Here is a tiny trained network, its code and every weight. The questions are about switching its units off for an input and a class, where a switched-off unit gives its printed mean instead of its output.

import numpy as np


def w(rows, s, z=0):
    codes = np.array(rows[::2]) - 128.0
    scale = np.full(codes.shape[1], s)
    scale[-1] = z or s
    return codes * scale


def f(y):
    return np.maximum(y, 0)


def log_softmax(a):
    a = a - a.max(-1, keepdims=True)
    return a - np.log(np.exp(a).sum(-1, keepdims=True))


def net(x, mask):
    res = np.array(x, float).reshape(1, 5) / 4 @ E
    y = f(res @ A[0][:, :-1].T + A[0][:, -1])
    res = res + np.where(mask, y, B[0][:, -1]) @ B[0][:, :-1]
    return log_softmax(res[-1] @ U[:, :-1].T + U[:, -1])


A, B = {}, {}
E = w([
[145,134,139,127,187,201,60,128,3],'x0',
[140,103,155,131,150,80,163,200,135],'x1',
[138,170,190,122,18,133,170,140,162],'x2',
[212,93,118,54,105,94,153,137,154],'x3',
[67,168,150,144,98,96,88,188,114],'x4',
],0.015)
A[0] = w([
[97,180,196,152,67,154,84,124,130,159],'N1',
[146,151,80,138,152,167,96,101,121,109],'N2',
[223,111,119,101,95,177,145,149,79,123],'N3',
[191,101,196,151,159,159,104,161,62,1],'N4',
[92,37,93,125,177,99,135,131,107,192],'N5',
[99,248,117,114,166,161,76,129,74,186],'N6',
],0.013,0.0048)
B[0] = w([
[21,127,178,151,193,146,140,8,199,216],'N1',
[200,163,68,101,122,154,123,56,137,190],'N2',
[117,200,147,38,200,206,37,173,199,210],'N3',
[144,15,210,115,114,114,198,111,1,207],'N4',
[50,44,89,210,118,117,117,169,85,202],'N5',
[68,127,66,114,213,135,105,197,109,253],'N6',
],0.0096,0.019)
U = w([
[94,195,146,109,104,136,157,184,136,51],'0',
[75,69,105,177,140,118,135,79,69,167],'1',
[125,144,55,75,199,196,51,177,95,154],'2',
[182,117,185,82,131,155,92,155,14,2],'3',
[174,153,124,104,2,67,172,225,217,194],'4',
[173,130,144,90,100,131,219,25,226,180],'5',
],0.0094,0.0057)

Each question gives the input, the list of numbers given to net, and the class t.
The units are the neurons (one row each of A and B). Each row of codes is followed by its name. A weight is (code - 128) times the scale printed after its matrix; where a second scale follows, it is the last column's (A, B and U).
mask holds one flag per neuron, in row order. A switched-off neuron (its flag False) gives its mean, the last column of its row in B, instead of its output. The means were averaged over made-up inputs and are rounded, as every weight is.
A unit's drop is (log p(t) with every unit on - log p(t) with that unit switched off) / (log p(t) with every unit on - log p(t) with every unit switched off).
The circuit of an input: a set's keep is (log p(t) with only the set's units on - log p(t) with every unit switched off) / (log p(t) with every unit on - log p(t) with every unit switched off). Starting from all 6 units, units are removed one at a time, each time the one whose removal leaves the highest keep (on an exact tie, the one counted first), for as long as the keep stays at least 0.8.
units of the circuit, in order: the units of the circuit, biggest drop first
most important unit: the unit with the biggest drop
k most important neurons: the k neurons with the biggest drops, biggest first
drop when u is switched off: that unit's drop, to one decimal
input [-3,7,2,-1,4], class 4: units of the circuit, in order -> [N6, N4]
input [1,6,-7,0,7], class 1: units of the circuit, in order -> [N3]
input [-8,-2,1,-6,-1], class 5: 2 most important neurons -> [N6, N5]
input [-7,4,3,-8,5], class 5: units of the circuit, in order -> [N1, N6]
input [6,1,4,6,-4], class 3: 3 most important neurons -> [N4, N6, N1]
input [-4,-8,1,1,5], class 5: 2 most important neurons -> [N5, N6]
input [5,7,-5,6,5], class 3: 2 most important neurons -> [N4, N1]
input [-3,6,4,8,-4], class 4: 2 most important neurons -> [N1, N6]
input [3,6,5,-3,-2], class 3: units of the circuit, in order -> [N5, N6]
input [-1,4,-2,-1,3], class 1: 2 most important neurons -> [N3, N6]
input [7,6,-8,-5,-8], class 1: 2 most important neurons -> [N4, N5]
input [-6,-4,-1,-1,5], class 5: 2 most important neurons -> [N6, N5]
input [-2,7,0,3,-3], class 4: units of the circuit, in order -> [N6, N1]
input [5,7,-6,0,0], class 1: most important unit -> N5
input [-5,3,-8,8,5], class 1: 2 most important neurons -> [N5, N3]
input [-1,-3,6,-5,7], class 1: 2 most important neurons -> [N1, N6]
input [3,1,1,-4,-2], class 1: 2 most important neurons -> [N3, N4]
input [8,5,-6,-6,0], class 1: drop when N3 is switched off -> 0.3
input [7,6,7,-4,-2], class 3: drop when N3 is switched off -> 0.3
input [-4,5,5,-5,7], class 5: drop when N5 is switched off -> 0.1
input [1,-3,4,1,-1], class 5: units of the circuit, in order -> [N6]
